Below are the code and all the weights of a small trained network. Each question names an input and a class and asks about switching units off, where a switched-off unit gives its printed mean instead of its output.

import numpy as np


def w(rows, s, z=0):
    codes = np.array(rows[::2]) - 128.0
    scale = np.full(codes.shape[1], s)
    scale[-1] = z or s
    return codes * scale


def f(y):
    return np.maximum(y, 0)


def log_softmax(a):
    a = a - a.max(-1, keepdims=True)
    return a - np.log(np.exp(a).sum(-1, keepdims=True))


def net(x, mask):
    res = np.array(x, float).reshape(1, 7) / 4 @ E
    y = f(res @ A[0][:, :-1].T + A[0][:, -1])
    res = res + np.where(mask, y, B[0][:, -1]) @ B[0][:, :-1]
    return log_softmax(res[-1] @ U[:, :-1].T + U[:, -1])


A, B = {}, {}
E = w([
[214,56,221,63,104,154],'x0',
[136,46,46,136,254,168],'x1',
[17,91,150,74,125,161],'x2',
[130,128,126,122,126,130],'x3',
[119,53,104,120,119,21],'x4',
[130,130,122,125,128,129],'x5',
[134,82,102,188,58,167],'x6',
],0.0069)
A[0] = w([
[106,178,146,106,205,82,193],'N1',
[251,176,65,172,120,102,30],'N2',
[132,57,79,112,114,14,63],'N3',
[144,75,72,141,210,175,23],'N4',
[148,156,99,135,154,233,122],'N5',
[145,188,152,128,155,187,15],'N6',
[126,163,148,126,92,135,15],'N7',
[13,87,125,77,101,180,22],'N8',
[179,73,156,89,127,180,120],'N9',
[104,199,158,131,82,124,98],'N10',
[113,93,61,181,45,173,255],'N11',
[119,150,154,141,52,89,13],'N12',
[57,191,33,183,120,125,52],'N13',
],0.013,0.0056)
B[0] = w([
[168,167,176,38,176,148,208],'N1',
[46,55,169,191,241,100,198],'N2',
[60,203,85,175,75,232,202],'N3',
[135,58,32,57,75,30,201],'N4',
[61,200,87,169,80,143,201],'N5',
[59,98,118,118,97,238,163],'N6',
[111,65,56,126,110,153,151],'N7',
[81,64,140,234,234,100,191],'N8',
[214,149,185,168,86,109,198],'N9',
[117,133,43,113,124,73,205],'N10',
[147,210,171,5,199,140,254],'N11',
[144,55,48,100,97,88,186],'N12',
[235,78,201,175,44,143,237],'N13',
],0.017,0.0097)
U = w([
[107,63,13,81,102,80,59],'0',
[57,50,162,214,247,132,73],'1',
[43,185,78,161,74,255,118],'2',
[241,69,196,174,66,170,64],'3',
[127,154,129,96,168,137,254],'4',
[124,160,129,92,168,138,236],'5',
[136,152,150,19,211,182,101],'6',
],0.007,0.0095)

Each question gives the input, the list of numbers given to net, and the class t.
The units are the neurons (one row each of A and B). Each row of codes is followed by its name. A weight is (code - 128) times the scale printed after its matrix; where a second scale follows, it is the last column's (A, B and U).
mask holds one flag per neuron, in row order. A switched-off neuron (its flag False) gives its mean, the last column of its row in B, instead of its output. The means were averaged over made-up inputs and are rounded, as every weight is.
A unit's drop is (log p(t) with every unit on - log p(t) with that unit switched off) / (log p(t) with every unit on - log p(t) with every unit switched off).
The circuit of an input: a set's keep is (log p(t) with only the set's units on - log p(t) with every unit switched off) / (log p(t) with every unit on - log p(t) with every unit switched off). Starting from the 12 units with the biggest drops (on a tie, the unit counted first), units are removed one at a time, each time the one whose removal leaves the highest keep (on an exact tie, the one counted first), for as long as the keep stays at least 0.8.
circuit, biggest first: the units of the circuit, biggest drop first
k most important neurons: the k neurons with the biggest drops, biggest first
drop when u is switched off: that unit's drop, to one decimal
input [0,2,5,-3,-7,7,-1], class 2: circuit, biggest first -> (N5)
input [7,8,4,8,-7,4,0], class 0: 2 most important neurons -> (N4, N13)
input [5,-4,3,6,6,-2,4], class 2: 2 most important neurons -> (N3, N13)
input [2,-3,8,-3,7,0,7], class 1: 2 most important neurons -> (N8, N1)
input [7,2,-4,-3,-2,6,-7], class 3: 3 most important neurons -> (N11, N9, N10)
input [7,1,-1,6,6,6,-2], class 3: 2 most important neurons -> (N9, N5)
input [-8,-3,-6,-8,2,6,-7], class 3: 2 most important neurons -> (N13, N11)
input [4,-3,-6,-6,7,-5,0], class 2: 2 most important neurons -> (N3, N8)
input [5,2,-3,5,-1,1,2], class 3: 4 most important neurons -> (N9, N11, N10, N1)
input [-4,6,-3,4,3,0,-2], class 0: 2 most important neurons -> (N4, N11)
input [-3,5,-4,-8,8,-6,7], class 2: 2 most important neurons -> (N3, N1)
input [6,-1,5,-5,2,2,-1], class 3: 2 most important neurons -> (N9, N2)
input [-5,6,-5,3,-4,2,6], class 0: 4 most important neurons -> (N4, N1, N5, N9)
input [-7,-1,-5,-3,4,5,5], class 3: 2 most important neurons -> (N13, N8)
input [-2,-3,-5,-7,2,4,-8], class 6: circuit, biggest first -> (N1)
input [-2,-7,-6,-2,2,4,1], class 0: 2 most important neurons -> (N12, N10)
input [3,-8,7,7,-6,-5,-6], class 0: circuit, biggest first -> (N10, N11)
input [-6,-2,-6,2,7,3,7], class 2: drop when N7 is switched off -> -0.1
input [-5,7,8,5,-1,-5,0], class 1: drop when N8 is switched off -> 5.3
input [-5,-7,3,2,3,0,-1], class 0: circuit, biggest first -> (N12)
input [7,7,6,-2,8,-3,5], class 2: drop when N2 is switched off -> 0.2
input [-1,-1,7,7,5,-3,-5], class 1: drop when N4 is switched off -> 0.0
